[[ -2  17   4   2 -12]
 [ -3  60  -1 -13  24]]
->
[[-2 17]
 [-3 60]]

[[-20   3   8]
 [ 55 -42 -11]]
->
[[-20   3]
 [ 55 -42]]

[[33 -4]
 [53 44]
 [27 19]]
->
[[33 -4]
 [53 44]]

[[18 15  6 15]
 [59 57 28 53]
 [ 2  2  1  1]
 [-7 -7 -4 -6]
 [-2  0  1 -1]]
->
[[18 15]
 [59 57]]

[[ 32 -58 -66 -36]
 [-28  59  46  20]
 [-36  67  53  28]
 [ 30 -51 -59 -32]]
->
[[ 32 -58]
 [-28  59]]

[[-16  24  60  34  17]
 [ 13 -22 -49 -26 -18]
 [ -8   9  46  31   1]
 [ -2   5   9   4   5]
 [  4  -6   5   7 -10]]
->
[[-16  24]
 [ 13 -22]]

[[ -7   5  -8   3  -1]
 [  6   4  -1 -10  10]
 [  0   0   0   0   1]
 [-21  24  63   2 -19]]
->
[[-7  5]
 [ 6  4]]

[[ -2  -1  17  16  15]
 [-34 -29 -10  27  49]
 [  1 -23  25  57  10]]
->
[[ -2  -1]
 [-34 -29]]

[[ 65   8  26  16 -16]
 [  2  73  31   6   1]
 [ 44  27  74   0   0]
 [ 49  43  27  24  -6]
 [  3   1 -11 -12 -18]]
->
[[65  8]
 [ 2 73]]
---
[[  8  33 -28  10  11]
 [-15 -14  17   9 -18]
 [-40 -23  25  -9 -24]
 [ -2  -1  -3 -21   4]
 [ 42  32 -28  39  20]
 [ 18  34 -30  17  15]
 [-75 -47  46 -56 -38]
 [ 31  14 -16   9  25]
 [-24 -30  31   6 -17]
 [-36 -47  43 -27 -27]
 [-59 -35  36 -27 -33]]
->
[[ 42  32 -28  39  20]
 [ 31  14 -16   9  25]
 [ 18  34 -30  17  15]
 [  8  33 -28  10  11]
 [ -2  -1  -3 -21   4]
 [-15 -14  17   9 -18]
 [-24 -30  31   6 -17]
 [-36 -47  43 -27 -27]
 [-40 -23  25  -9 -24]
 [-59 -35  36 -27 -33]
 [-75 -47  46 -56 -38]]

[[ 23  20 -16  -3  57 -23 -20  -6   6   9 -12  46]
 [  1 -71   5 -19  -2 -15  -2   7 -31  10 -25   6]
 [  7 -17   7  12  41   1 -37   4 -27   2  -6  34]
 [-27 -20   0 -39  11   6 -51   7 -16 -11 -10  46]
 [ -4 -12 -14  -8  20  -4 -33  -3  -7 -17  -6  43]
 [ 24  24 -30 -17  43 -26 -15  -5   3  11 -14  49]
 [ 10 -26   7  46  72  -5 -32  -9   5 -28  -2  36]
 [  4 -51   6 -24   6 -17  -7   6 -26  16 -23  13]]
->
[[ 24  24 -30 -17  43 -26 -15  -5   3  11 -14  49]
 [ 23  20 -16  -3  57 -23 -20  -6   6   9 -12  46]
 [ 10 -26   7  46  72  -5 -32  -9   5 -28  -2  36]
 [  7 -17   7  12  41   1 -37   4 -27   2  -6  34]
 [  4 -51   6 -24   6 -17  -7   6 -26  16 -23  13]
 [  1 -71   5 -19  -2 -15  -2   7 -31  10 -25   6]
 [ -4 -12 -14  -8  20  -4 -33  -3  -7 -17  -6  43]
 [-27 -20   0 -39  11   6 -51   7 -16 -11 -10  46]]

[[ 50 -58]
 [-18  30]
 [ 24  35]
 [-13 -15]
 [ -1 -57]]
->
[[ 50 -58]
 [ 24  35]
 [ -1 -57]
 [-13 -15]
 [-18  30]]

[[-68 -42 -57 -49 -51 -67]
 [-63 -43 -38 -50 -47 -56]
 [ 42  61  37  44  37  24]
 [ 40  70  18  32  42   3]
 [ 39  37  38  29  40  47]
 [ 33  16   8   7   5   7]
 [-64 -52 -55 -61 -50 -45]
 [ 64  57  46  50  45  51]
 [ 41  15  13  18  15  18]
 [-30 -31 -39 -40 -34 -32]]
->
[[ 64  57  46  50  45  51]
 [ 42  61  37  44  37  24]
 [ 41  15  13  18  15  18]
 [ 40  70  18  32  42   3]
 [ 39  37  38  29  40  47]
 [ 33  16   8   7   5   7]
 [-30 -31 -39 -40 -34 -32]
 [-63 -43 -38 -50 -47 -56]
 [-64 -52 -55 -61 -50 -45]
 [-68 -42 -57 -49 -51 -67]]

[[ 17 -28   8  43  48  16  44  43  -2]
 [ 20 -37 -29   3  -6  64  19  60  32]
 [ 38  12  34  18 -25  -3  35  35  25]
 [ 28 -43 -40  23   1  65  33  59  46]]
->
[[ 38  12  34  18 -25  -3  35  35  25]
 [ 28 -43 -40  23   1  65  33  59  46]
 [ 20 -37 -29   3  -6  64  19  60  32]
 [ 17 -28   8  43  48  16  44  43  -2]]

[[ 13 -20 -21  20 -17  60 -54 -54 -32 -18  16]
 [-20  19 -12 -59 -41 -10  18  34 -30 -66  -9]
 [-73   2  -5  42 -17 -39  -8 -14  53   3 -10]
 [ 54   5  -6 -32  10 -16 -49  16 -24  -6  -8]]
->
[[ 54   5  -6 -32  10 -16 -49  16 -24  -6  -8]
 [ 13 -20 -21  20 -17  60 -54 -54 -32 -18  16]
 [-20  19 -12 -59 -41 -10  18  34 -30 -66  -9]
 [-73   2  -5  42 -17 -39  -8 -14  53   3 -10]]
---
[[-17  17   1 -41]
 [  5  -6  14  56]
 [ -7   6  -4 -30]
 [ 22 -26 -41  -9]
 [ 23 -29 -44  -6]]
->
[-41  14   6  22]

[[ 38 -48 -71  -7]
 [ 39 -39 -74 -13]
 [ 41 -46 -74  -5]]
->
[ -7 -74 -46]

[[ 22  16  -2  27]
 [-65  28 -51 -37]
 [-58  35 -49 -38]]
->
[ 27 -51  35]

[[-68  28]
 [ 34 -10]
 [ 59 -41]
 [-56  28]]
->
[28 34]

[[-31  53]
 [ 56 -18]]
->
[53 56]

[[ 18 -20]
 [-21 -69]
 [-20 -71]
 [ 14   4]
 [ 29   7]]
->
[-20 -21]
---
[[ 50 -21  57]
 [-29 -33  24]
 [-22 -30  23]
 [ 16  33 -20]
 [ 10  24 -25]
 [  9  27 -25]]
->
[[ 16  33 -20]
 [  9  27 -25]
 [ 10  24 -25]
 [ 50 -21  57]
 [-22 -30  23]
 [-29 -33  24]]

[[  4 -11   9  40  10]
 [-19   0  33   3  20]
 [ 41 -19 -48  55 -21]]
->
[[-19   0  33   3  20]
 [  4 -11   9  40  10]
 [ 41 -19 -48  55 -21]]

[[-60 -50  -5 -20 -55]
 [-14  16   5  24  59]
 [ 29  -9  33 -23  13]
 [-38  46   8  11  14]
 [ 46  24  45 -53 -55]
 [-18 -35 -39  44  39]
 [-22  42 -26 -59  24]
 [-34 -27   1  11  40]
 [  0 -51  31 -14 -22]]
->
[[-38  46   8  11  14]
 [-22  42 -26 -59  24]
 [ 46  24  45 -53 -55]
 [-14  16   5  24  59]
 [ 29  -9  33 -23  13]
 [-34 -27   1  11  40]
 [-18 -35 -39  44  39]
 [-60 -50  -5 -20 -55]
 [  0 -51  31 -14 -22]]

[[ 10 -13  40]
 [  5  -7  21]
 [-39  43  66]
 [-21  16  40]
 [ -9   5  35]
 [-36  38  33]
 [-24  20  34]]
->
[[-39  43  66]
 [-36  38  33]
 [-24  20  34]
 [-21  16  40]
 [ -9   5  35]
 [  5  -7  21]
 [ 10 -13  40]]

[[  9   2  13 -65  51   1  59 -27 -43  22 -20 -11  -3 -17]
 [ 39  10 -16 -55 -55  -5  58  44  23  -1  57  -6  -8 -38]]
->
[[ 39  10 -16 -55 -55  -5  58  44  23  -1  57  -6  -8 -38]
 [  9   2  13 -65  51   1  59 -27 -43  22 -20 -11  -3 -17]]

[[ 52 -41  58 -29 -27 -29 -34 -22 -30  52 -23 -26]
 [-55 -35 -44 -28 -24 -24 -34 -22 -25 -46 -33 -24]]
->
[[-55 -35 -44 -28 -24 -24 -34 -22 -25 -46 -33 -24]
 [ 52 -41  58 -29 -27 -29 -34 -22 -30  52 -23 -26]]
